Here is a tiny trained network, its code and every weight. The questions are about switching its units off for an input and a target symbol, where a switched-off unit gives its printed mean instead of its output.

import numpy as np


def w(rows, s, z=0):
    codes = np.array(rows[::2]) - 128.0
    scale = np.full(codes.shape[1], s)
    scale[-1] = z or s
    return codes * scale


def norm(h):
    return h / np.sqrt((h * h).mean(-1, keepdims=True) + 1e-5)


def f(y):
    return np.maximum(y, 0)


def softmax(a):
    e = np.exp(a - a.max(-1, keepdims=True))
    return e / e.sum(-1, keepdims=True)


def log_softmax(a):
    a = a - a.max(-1, keepdims=True)
    return a - np.log(np.exp(a).sum(-1, keepdims=True))


def net(x, mask):
    ids = ['αβγδεζθμξπστφψω'.index(c) for c in x.split()]
    T = len(ids)
    res = E[ids] + P[:T]
    r = norm(res)
    for j in range(3):
        rows = slice(3 * j, 3 * j + 3)
        q, k, v = (r @ M[0][rows].T for M in (Q, K, V))
        z = softmax(np.where(np.tri(T) > 0, q @ k.T / 3**0.5, -1e9)) @ v
        o = O[0][rows]
        res = res + np.where(mask[j], z, o[:, -1]) @ o[:, :-1]
    y = f(norm(res) @ A[0][:, :-1].T + A[0][:, -1])
    res = res + np.where(mask[3:19], y, B[0][:, -1]) @ B[0][:, :-1]
    return log_softmax(norm(res)[-1] @ U[:, :-1].T + U[:, -1])


Q, K, V, O, A, B = {}, {}, {}, {}, {}, {}
E = w([
[151,148,137,137,87],'α',
[163,157,152,142,76],'β',
[145,116,137,135,98],'γ',
[157,151,133,141,81],'δ',
[89,136,103,181,96],'ε',
[92,137,107,140,170],'ζ',
[105,132,108,133,166],'θ',
[132,254,118,105,137],'μ',
[143,95,139,120,102],'ξ',
[153,145,138,191,125],'π',
[112,132,98,106,117],'σ',
[114,90,74,142,180],'τ',
[129,96,95,127,151],'φ',
[88,135,103,104,113],'ψ',
[102,126,155,140,121],'ω',
],0.029)
P = w([
[34,14,67,254,11],'0',
[87,47,102,196,50],'1',
[107,63,111,157,95],'2',
[122,100,123,125,141],'3',
[120,107,115,116,158],'4',
[123,122,118,103,178],'5',
],0.0079)
Q[0] = w([
[55,128,88,209,164],'h1',
[71,120,149,117,105],'h1',
[2,120,125,193,202],'h1',
[79,18,21,149,148],'h2',
[183,213,196,234,161],'h2',
[138,32,204,114,146],'h2',
[67,60,130,81,197],'h3',
[108,89,96,78,237],'h3',
[151,178,123,43,191],'h3',
],0.0076)
K[0] = w([
[89,186,178,48,76],'h1',
[149,140,98,131,219],'h1',
[2,235,114,70,107],'h1',
[76,53,166,101,124],'h2',
[186,121,66,125,144],'h2',
[130,104,192,219,125],'h2',
[111,66,132,175,87],'h3',
[164,91,72,172,94],'h3',
[231,114,105,178,94],'h3',
],0.0093)
V[0] = w([
[128,146,104,103,187],'h1',
[157,209,55,125,109],'h1',
[52,138,156,104,124],'h1',
[117,127,5,134,125],'h2',
[105,194,134,108,147],'h2',
[142,69,89,46,132],'h2',
[75,104,152,150,169],'h3',
[23,103,228,103,100],'h3',
[103,139,202,202,137],'h3',
],0.012)
O[0] = w([
[127,90,126,176,126,2],'h1',
[147,107,41,235,183,113],'h1',
[165,224,47,78,133,120],'h1',
[164,99,126,179,110,140],'h2',
[132,210,111,176,59,68],'h2',
[159,65,99,143,117,23],'h2',
[148,142,177,102,220,131],'h3',
[135,200,43,2,173,188],'h3',
[45,110,129,118,209,210],'h3',
],0.0096,0.0082)
A[0] = w([
[68,106,63,119,158,77],'n1',
[202,112,238,110,97,95],'n2',
[89,48,166,193,159,104],'n3',
[84,237,144,99,94,184],'n4',
[82,161,182,128,88,131],'n5',
[79,82,154,75,35,150],'n6',
[202,36,134,188,103,206],'n7',
[94,51,201,166,86,119],'n8',
[118,31,105,73,163,172],'n9',
[85,77,10,111,181,170],'n10',
[74,120,202,198,214,103],'n11',
[157,113,4,254,114,252],'n12',
[199,149,228,146,111,139],'n13',
[243,98,187,65,147,65],'n14',
[147,208,142,175,66,91],'n15',
[137,38,78,52,125,123],'n16',
],0.0084,0.0043)
B[0] = w([
[187,61,143,160,102,157],'n1',
[150,110,112,156,166,170],'n2',
[99,162,140,106,166,166],'n3',
[112,81,100,130,131,255],'n4',
[135,125,104,181,138,197],'n5',
[145,129,152,94,140,203],'n6',
[131,1,113,137,123,159],'n7',
[98,181,122,135,185,186],'n8',
[153,185,138,186,50,170],'n9',
[177,140,119,116,148,192],'n10',
[106,145,186,136,106,181],'n11',
[174,142,136,79,139,187],'n12',
[138,105,123,95,154,178],'n13',
[160,199,52,151,190,147],'n14',
[123,146,98,152,90,177],'n15',
[122,131,203,142,120,157],'n16',
],0.0089,0.0083)
U = w([
[84,37,73,88,91,65],'α',
[28,220,58,193,40,197],'β',
[104,108,230,81,52,29],'γ',
[108,65,96,174,54,177],'δ',
[72,102,35,167,147,151],'ε',
[152,170,89,150,222,6],'ζ',
[198,176,146,207,155,48],'θ',
[180,178,163,196,26,70],'μ',
[165,97,185,62,94,105],'ξ',
[43,163,228,191,188,151],'π',
[225,73,104,138,79,90],'σ',
[158,30,138,191,168,100],'τ',
[164,32,153,153,145,124],'φ',
[249,164,38,78,83,113],'ψ',
[68,174,79,6,174,161],'ω',
],0.011,0.0026)

Each question gives the input, a string of symbols that net reads in full, and the target symbol t.
The units are the heads (3 rows each of Q, K, V and O) and the neurons (one row each of A and B). Each row of codes is followed by its name. A weight is (code - 128) times the scale printed after its matrix; where a second scale follows, it is the last column's (O, A, B and U).
mask holds one flag per unit, heads first, then neurons. A switched-off unit (its flag False) gives its mean, the last column of its rows in O or B, instead of its output. The means were averaged over made-up inputs and are rounded, as every weight is.
A unit's drop is (log p(t) with every unit on - log p(t) with that unit switched off) / (log p(t) with every unit on - log p(t) with every unit switched off).
The circuit of an input: a set's keep is (log p(t) with only the set's units on - log p(t) with every unit switched off) / (log p(t) with every unit on - log p(t) with every unit switched off). Starting from the 12 units with the biggest drops (on a tie, the unit counted first), units are removed one at a time, each time the one whose removal leaves the highest keep (on an exact tie, the one counted first), for as long as the keep stays at least 0.8.
units of the circuit, in order: the units of the circuit, biggest drop first
unit that matters most: the unit with the biggest drop
top k neurons: the k neurons with the biggest drops, biggest first
heads that matter: for each layer, one digit per head in row order, 1 if its drop is at least 0.15 and else 0, layers parted by /
input ω β π, target ω: heads that matter	001
input γ β γ γ β ζ, target ζ: heads that matter	100
input π β β β, target β: heads that matter	011
input ζ β π θ, target π: units of the circuit, in order	h3, n11
input β μ β μ α, target μ: unit that matters most	h2
input θ β τ π τ β, target τ: heads that matter	001
input δ τ ψ, target ψ: heads that matter	100
input π β β, target π: units of the circuit, in order	h1, h3, n8, n9
input ψ ε β, target ψ: heads that matter	001
input β δ β π β δ, target π: heads that matter	110
input δ β β α, target β: units of the circuit, in order	h3, n8, h1
input ε ψ γ β γ α, target γ: units of the circuit, in order	h1, h3
input β γ β, target γ: units of the circuit, in order	h3, h1, h2
input φ ω τ μ, target β: heads that matter	010
input ζ γ β ψ φ φ, target ψ: unit that matters most	h1
input τ γ ε, target τ: top 3 neurons	n7, n1, n12
input π β ε, target π: heads that matter	011
input μ δ ω, target ζ: heads that matter	100
input ε δ τ π ε, target τ: heads that matter	111
input δ β π ψ ε, target ψ: heads that matter	000
input π δ ψ β γ, target ψ: units of the circuit, in order	h3
input γ τ β, target τ: heads that matter	001
input ψ π β, target ψ: top 2 neurons	n14, n8
input π α β β β α, target β: units of the circuit, in order	h3, h2
input π ψ ζ, target ψ: heads that matter	110
input ψ α π π β β, target π: units of the circuit, in order	h1, n8, h3
input α β β α μ σ, target ψ: unit that matters most	n12
input β β γ, target γ: top 2 neurons	n9, n6
